Below is a small trained network, with its code and all its weights. Each question gives an input and a class and asks what happens when units are switched off, that is, made to give their printed mean instead of their output.

import numpy as np


def w(rows, s, z=0):
    codes = np.array(rows[::2]) - 128.0
    scale = np.full(codes.shape[1], s)
    scale[-1] = z or s
    return codes * scale


def norm(h):
    return h / np.sqrt((h * h).mean(-1, keepdims=True) + 1e-5)


def f(y):
    return y / 2 * (1 + np.tanh(0.7978845608 * (y + 0.044715 * y**3)))


def log_softmax(a):
    a = a - a.max(-1, keepdims=True)
    return a - np.log(np.exp(a).sum(-1, keepdims=True))


def net(x, mask):
    res = np.array(x, float).reshape(1, 8) / 4 @ E
    u = 0
    for l in range(4):
        y = f(norm(res) @ A[l][:, :-1].T + A[l][:, -1])
        res = res + np.where(mask[u : u + 9], y, B[l][:, -1]) @ B[l][:, :-1]
        u += 9
    return log_softmax(norm(res)[-1] @ U[:, :-1].T + U[:, -1])


A, B = {}, {}
E = w([
[118,175,64,40,130,109,111],'x0',
[127,133,129,126,127,129,129],'x1',
[130,136,129,125,128,132,128],'x2',
[127,130,127,127,128,128,127],'x3',
[46,164,94,183,225,130,121],'x4',
[127,161,165,120,116,102,78],'x5',
[105,99,73,200,63,163,67],'x6',
[152,177,85,193,99,3,188],'x7',
],0.0066)
A[0] = w([
[69,199,80,141,89,222,85,25],'L0N0',
[99,175,2,57,93,121,131,48],'L0N1',
[79,101,89,153,179,79,131,70],'L0N2',
[103,185,159,132,72,159,173,94],'L0N3',
[152,106,229,43,116,105,209,247],'L0N4',
[131,65,152,117,200,50,113,111],'L0N5',
[13,144,148,129,177,106,193,244],'L0N6',
[96,170,166,131,124,63,42,140],'L0N7',
[162,89,31,132,145,198,238,179],'L0N8',
],0.0072,0.0012)
B[0] = w([
[138,132,140,137,92,128,141,188],'L0N0',
[81,1,128,148,124,75,98,194],'L0N1',
[89,207,166,147,175,182,104,170],'L0N2',
[122,5,104,153,201,81,130,126],'L0N3',
[135,123,183,132,82,137,117,252],'L0N4',
[185,198,152,85,161,131,163,154],'L0N5',
[137,84,251,111,77,144,119,228],'L0N6',
[196,160,136,146,158,141,111,168],'L0N7',
[208,236,206,136,127,71,6,193],'L0N8',
],0.0073,0.0042)
A[1] = w([
[96,106,156,98,110,195,88,159],'L1N0',
[125,127,191,224,137,130,149,194],'L1N1',
[154,147,147,128,112,69,2,177],'L1N2',
[132,113,232,140,76,147,187,171],'L1N3',
[117,75,201,67,156,84,204,88],'L1N4',
[137,48,143,103,178,165,98,54],'L1N5',
[145,107,104,135,96,131,108,66],'L1N6',
[89,125,86,47,164,83,106,99],'L1N7',
[124,8,122,181,111,96,99,254],'L1N8',
],0.0084,0.0027)
B[1] = w([
[125,219,59,134,190,126,174,213],'L1N0',
[158,51,111,61,151,98,70,235],'L1N1',
[215,135,202,200,175,177,132,232],'L1N2',
[105,152,79,51,143,98,81,253],'L1N3',
[181,207,90,65,159,117,117,194],'L1N4',
[152,112,100,129,99,175,190,159],'L1N5',
[87,210,142,174,112,140,116,134],'L1N6',
[130,52,174,39,150,119,10,136],'L1N7',
[149,191,90,2,124,98,91,221],'L1N8',
],0.0072,0.0066)
A[2] = w([
[132,113,186,62,136,172,81,216],'L2N0',
[82,173,110,180,74,38,156,213],'L2N1',
[103,131,143,152,138,1,137,96],'L2N2',
[63,138,138,172,161,126,120,87],'L2N3',
[151,104,90,91,169,116,101,90],'L2N4',
[11,102,201,168,233,107,120,71],'L2N5',
[145,96,162,131,116,20,114,95],'L2N6',
[102,97,166,124,123,58,153,228],'L2N7',
[93,110,71,201,33,171,33,249],'L2N8',
],0.0095,0.0013)
B[2] = w([
[24,74,87,168,104,159,120,255],'L2N0',
[134,143,153,121,160,200,188,133],'L2N1',
[108,103,86,139,147,231,172,164],'L2N2',
[65,102,120,98,74,114,164,129],'L2N3',
[80,101,127,183,204,125,94,187],'L2N4',
[118,141,121,108,51,81,143,170],'L2N5',
[66,117,63,137,155,178,88,186],'L2N6',
[136,93,147,101,134,165,153,139],'L2N7',
[125,133,201,2,200,87,168,176],'L2N8',
],0.0094,0.0083)
A[3] = w([
[111,191,103,93,96,147,113,191],'L3N0',
[125,164,121,117,167,158,32,233],'L3N1',
[123,155,152,181,117,79,187,34],'L3N2',
[111,95,166,119,55,101,165,67],'L3N3',
[177,92,112,118,10,144,103,160],'L3N4',
[146,101,115,128,120,149,105,250],'L3N5',
[202,121,36,164,152,111,135,196],'L3N6',
[176,125,114,126,136,93,139,140],'L3N7',
[25,107,145,140,162,80,129,176],'L3N8',
],0.011,0.0016)
B[3] = w([
[159,177,73,227,74,75,123,165],'L3N0',
[188,128,161,177,128,125,161,253],'L3N1',
[92,87,78,92,106,117,137,122],'L3N2',
[150,145,98,84,44,148,172,122],'L3N3',
[93,152,143,172,36,68,244,137],'L3N4',
[67,107,94,253,213,88,147,150],'L3N5',
[109,127,127,154,74,180,110,135],'L3N6',
[91,144,208,100,192,193,82,123],'L3N7',
[214,129,94,158,41,99,144,193],'L3N8',
],0.0072,0.013)
U = w([
[119,178,157,26,181,93,127,147],'0',
[35,159,52,147,146,246,169,86],'1',
[73,143,94,127,23,49,179,60],'2',
[129,146,86,170,140,106,87,252],'3',
[63,31,93,128,157,89,78,18],'4',
[127,145,99,172,142,114,108,216],'5',
[127,139,186,204,130,142,115,33],'6',
],0.013,0.0024)

Each question gives the input, the list of numbers given to net, and the class t.
The units are the neurons (one row each of A and B). Each row of codes is followed by its name. A weight is (code - 128) times the scale printed after its matrix; where a second scale follows, it is the last column's (A, B and U).
mask holds one flag per neuron, layer by layer. A switched-off neuron (its flag False) gives its mean, the last column of its row in B, instead of its output. The means were averaged over made-up inputs and are rounded, as every weight is.
A unit's drop is (log p(t) with every unit on - log p(t) with that unit switched off) / (log p(t) with every unit on - log p(t) with every unit switched off).
The circuit of an input: a set's keep is (log p(t) with only the set's units on - log p(t) with every unit switched off) / (log p(t) with every unit on - log p(t) with every unit switched off). Starting from the 12 units with the biggest drops (on a tie, the unit counted first), units are removed one at a time, each time the one whose removal leaves the highest keep (on an exact tie, the one counted first), for as long as the keep stays at least 0.8.
circuit, biggest first: the units of the circuit, biggest drop first
most important unit: the unit with the biggest drop
k most important neurons: the k neurons with the biggest drops, biggest first
k most important neurons of layer l: the k neurons of layer l with the biggest drops, biggest first
input [6,4,-8,7,7,5,7,8], class 1: circuit, biggest first => (L2N2; L2N1)
input [-8,4,0,-2,-8,-3,8,-1], class 0: most important unit => L2N8
input [-8,-7,-4,-7,-7,-6,6,5], class 4: circuit, biggest first => (L1N1; L1N0; L2N8; L2N6)
input [-7,-1,-4,0,7,-1,6,-3], class 2: circuit, biggest first => (L2N5; L3N8; L2N3)
input [6,7,4,4,2,-5,1,7], class 1: circuit, biggest first => (L2N2; L2N1)
input [1,0,-4,-2,3,8,3,7], class 6: circuit, biggest first => (L1N2; L1N3)
input [4,8,-6,1,-7,7,-6,-6], class 2: 2 most important neurons of layer 1 => (L1N1; L1N8)
input [8,4,4,1,6,-2,-6,-7], class 4: circuit, biggest first => (L1N7; L2N0)
input [-5,-3,-8,-2,-8,5,-2,1], class 2: 3 most important neurons => (L3N4; L0N4; L0N8)
input [7,8,-3,0,3,6,7,-6], class 0: circuit, biggest first => (L2N8; L2N6)
input [3,7,-7,6,7,8,-6,6], class 6: circuit, biggest first => (L0N6; L1N8)
input [5,2,1,-8,5,-8,6,8], class 1: circuit, biggest first => (L2N2; L2N1)
input [3,-5,-2,-4,-3,6,-7,-8], class 1: circuit, biggest first => (L2N0; L1N1)
input [-8,7,5,-5,5,3,-8,-7], class 0: 3 most important neurons of layer 1 => (L1N4; L1N0; L1N3)
input [-4,5,5,-6,-6,-6,2,-5], class 2: circuit, biggest first => (L3N4)
input [-8,5,-2,1,-6,7,7,-6], class 4: circuit, biggest first => (L2N0; L2N8)
input [-5,8,0,-1,-7,7,-5,-1], class 2: 3 most important neurons => (L0N4; L3N4; L2N8)
input [6,-8,3,-4,-6,-7,-1,1], class 6: 2 most important neurons => (L0N8; L1N2)
input [5,6,5,0,-5,-5,-1,-8], class 1: circuit, biggest first => (L1N1; L2N0)
input [4,-2,5,-4,0,-3,5,-1], class 0: 4 most important neurons of layer 1 => (L1N1; L1N6; L1N4; L1N3)
input [8,2,-2,-4,1,7,-1,1], class 4: most important unit => L1N7
input [1,7,0,-3,7,2,8,-3], class 0: 3 most important neurons => (L2N8; L2N0; L0N0)
input [7,-5,5,-1,-3,1,1,-8], class 1: 3 most important neurons => (L1N0; L1N1; L1N5)
input [6,3,8,1,8,8,7,2], class 2: 4 most important neurons of layer 1 => (L1N4; L1N5; L1N3; L1N1)
input [-7,0,5,-5,-4,-4,-2,4], class 4: 2 most important neurons => (L1N1; L1N0)
input [8,-4,6,-2,8,-7,-3,1], class 2: 2 most important neurons => (L2N5; L0N2)
input [-6,-2,2,5,4,5,8,1], class 0: circuit, biggest first => (L2N8)
input [0,-5,-3,1,-5,5,6,-5], class 0: 2 most important neurons => (L2N8; L1N4)
